Below are the code and all the weights of a small trained network. Each question names an input and a class and asks about switching units off, where a switched-off unit gives its printed mean instead of its output.

import numpy as np


def w(rows, s, z=0):
    codes = np.array(rows[::2]) - 128.0
    scale = np.full(codes.shape[1], s)
    scale[-1] = z or s
    return codes * scale


def norm(h):
    return h / np.sqrt((h * h).mean(-1, keepdims=True) + 1e-5)


def f(y):
    return y / 2 * (1 + np.tanh(0.7978845608 * (y + 0.044715 * y**3)))


def log_softmax(a):
    a = a - a.max(-1, keepdims=True)
    return a - np.log(np.exp(a).sum(-1, keepdims=True))


def net(x, mask):
    res = np.array(x, float).reshape(1, 6) / 4 @ E
    u = 0
    for l in range(4):
        y = f(norm(res) @ A[l][:, :-1].T + A[l][:, -1])
        res = res + np.where(mask[u : u + 8], y, B[l][:, -1]) @ B[l][:, :-1]
        u += 8
    return log_softmax(norm(res)[-1] @ U[:, :-1].T + U[:, -1])


A, B = {}, {}
E = w([
[153,94,245,133,112],'x0',
[82,254,136,91,87],'x1',
[130,129,127,130,127],'x2',
[101,116,135,139,139],'x3',
[87,107,100,106,11],'x4',
[139,135,124,124,122],'x5',
],0.0064)
A[0] = w([
[104,90,101,130,24,226],'L0N0',
[106,225,179,116,112,101],'L0N1',
[113,84,109,144,132,161],'L0N2',
[94,165,37,99,156,251],'L0N3',
[147,148,156,121,114,114],'L0N4',
[117,88,3,132,167,142],'L0N5',
[105,134,80,129,119,109],'L0N6',
[149,104,58,123,130,56],'L0N7',
],0.013,0.0025)
B[0] = w([
[95,72,73,97,100,254],'L0N0',
[59,148,165,119,163,227],'L0N1',
[183,152,134,87,95,156],'L0N2',
[105,123,102,217,136,248],'L0N3',
[110,70,111,112,184,142],'L0N4',
[119,164,129,8,182,237],'L0N5',
[48,88,165,184,127,164],'L0N6',
[74,79,163,114,163,162],'L0N7',
],0.014,0.0077)
A[1] = w([
[166,41,116,140,182,108],'L1N0',
[94,155,101,63,123,52],'L1N1',
[153,141,110,88,155,76],'L1N2',
[129,94,159,132,108,2],'L1N3',
[94,144,70,249,130,41],'L1N4',
[88,182,152,109,68,47],'L1N5',
[186,175,202,118,129,99],'L1N6',
[86,165,191,96,78,6],'L1N7',
],0.014,0.00084)
B[1] = w([
[133,102,200,157,64,197],'L1N0',
[107,65,126,202,156,255],'L1N1',
[71,121,120,176,173,159],'L1N2',
[143,156,113,46,90,135],'L1N3',
[131,222,135,113,86,232],'L1N4',
[106,43,126,141,153,169],'L1N5',
[173,94,164,252,138,176],'L1N6',
[136,78,40,59,206,181],'L1N7',
],0.012,0.0051)
A[2] = w([
[200,100,98,127,46,57],'L2N0',
[98,167,83,166,89,86],'L2N1',
[121,157,160,160,134,49],'L2N2',
[160,133,99,170,140,74],'L2N3',
[143,226,114,121,138,4],'L2N4',
[141,213,151,128,248,79],'L2N5',
[104,100,92,216,191,66],'L2N6',
[88,163,100,112,173,103],'L2N7',
],0.014,0.0016)
B[2] = w([
[236,187,160,9,134,160],'L2N0',
[178,179,132,175,88,175],'L2N1',
[122,113,97,95,176,148],'L2N2',
[127,98,107,156,134,119],'L2N3',
[112,219,87,45,132,152],'L2N4',
[63,198,229,109,206,255],'L2N5',
[150,100,221,26,66,239],'L2N6',
[199,88,74,197,66,235],'L2N7',
],0.013,0.0072)
A[3] = w([
[178,255,195,101,112,138],'L3N0',
[148,198,244,166,226,252],'L3N1',
[113,127,148,206,169,18],'L3N2',
[212,131,137,64,85,176],'L3N3',
[67,224,122,159,60,158],'L3N4',
[134,119,146,60,240,157],'L3N5',
[212,64,142,241,74,137],'L3N6',
[33,198,67,139,214,217],'L3N7',
],0.011,0.0017)
B[3] = w([
[8,69,31,29,134,184],'L3N0',
[162,169,132,157,234,244],'L3N1',
[112,144,170,68,79,132],'L3N2',
[161,189,208,164,109,148],'L3N3',
[156,119,86,218,89,180],'L3N4',
[100,100,113,202,50,198],'L3N5',
[228,159,38,228,102,154],'L3N6',
[224,125,100,82,60,198],'L3N7',
],0.013,0.011)
U = w([
[94,149,185,126,233,224],'0',
[64,58,106,85,114,224],'1',
[81,249,70,123,165,41],'2',
[116,161,48,186,45,6],'3',
[221,163,156,185,140,94],'4',
[182,126,170,59,65,72],'5',
],0.015,0.0023)

Each question gives the input, the list of numbers given to net, and the class t.
The units are the neurons (one row each of A and B). Each row of codes is followed by its name. A weight is (code - 128) times the scale printed after its matrix; where a second scale follows, it is the last column's (A, B and U).
mask holds one flag per neuron, layer by layer. A switched-off neuron (its flag False) gives its mean, the last column of its row in B, instead of its output. The means were averaged over made-up inputs and are rounded, as every weight is.
A unit's drop is (log p(t) with every unit on - log p(t) with that unit switched off) / (log p(t) with every unit on - log p(t) with every unit switched off).
The circuit of an input: a set's keep is (log p(t) with only the set's units on - log p(t) with every unit switched off) / (log p(t) with every unit on - log p(t) with every unit switched off). Starting from the 12 units with the biggest drops (on a tie, the unit counted first), units are removed one at a time, each time the one whose removal leaves the highest keep (on an exact tie, the one counted first), for as long as the keep stays at least 0.8.
units of the circuit, in order: the units of the circuit, biggest drop first
unit that matters most: the unit with the biggest drop
k most important neurons: the k neurons with the biggest drops, biggest first
top k neurons in layer l: the k neurons of layer l with the biggest drops, biggest first
input [-5,2,-3,4,1,0], class 3: unit that matters most -> L0N3
input [-1,1,-2,-1,-7,-1], class 2: units of the circuit, in order -> (L0N5; L1N4; L1N1)
input [8,6,-6,-4,1,6], class 1: 4 most important neurons -> (L1N7; L0N5; L1N5; L3N5)
input [-7,5,-7,4,1,3], class 3: top 2 neurons in layer 3 -> (L3N4; L3N7)
input [8,-4,3,-2,-2,6], class 4: 3 most important neurons -> (L0N0; L1N6; L3N6)
input [0,1,1,-2,3,-3], class 3: top 2 neurons in layer 3 -> (L3N0; L3N4)
input [-8,0,6,-8,7,-2], class 1: top 2 neurons in layer 0 -> (L0N5; L0N0)
input [-5,-8,-8,-7,0,-6], class 0: 4 most important neurons -> (L0N0; L0N5; L2N5; L3N0)
input [2,0,5,1,-2,0], class 4: 4 most important neurons -> (L0N3; L0N1; L0N5; L2N5)
input [-7,-3,-1,-6,-2,0], class 0: 3 most important neurons -> (L0N5; L0N0; L2N5)
input [4,2,-1,-5,1,5], class 1: 2 most important neurons -> (L0N3; L3N1)
input [1,-7,4,2,6,8], class 5: top 2 neurons in layer 3 -> (L3N3; L3N0)
input [5,-2,-4,-6,6,1], class 5: 3 most important neurons -> (L2N0; L0N5; L0N1)
input [3,7,-3,0,-2,3], class 0: unit that matters most -> L0N0
input [-8,-1,5,-1,6,-6], class 1: top 2 neurons in layer 0 -> (L0N5; L0N7)
input [5,6,5,3,1,-7], class 1: 2 most important neurons -> (L1N7; L0N3)
input [1,-6,-8,-4,5,-8], class 5: 2 most important neurons -> (L0N1; L2N0)
input [7,-1,-8,4,1,-2], class 5: top 2 neurons in layer 2 -> (L2N5; L2N0)
input [8,-4,-5,-2,-6,2], class 4: top 2 neurons in layer 0 -> (L0N0; L0N5)
input [1,-8,-1,3,-6,0], class 4: 2 most important neurons -> (L1N0; L0N1)
input [1,7,-8,-8,4,7], class 1: units of the circuit, in order -> (L1N5)
input [4,-5,-6,5,0,7], class 4: 2 most important neurons -> (L0N0; L1N6)
input [1,-5,1,-6,0,1], class 4: 3 most important neurons -> (L2N5; L0N1; L0N0)
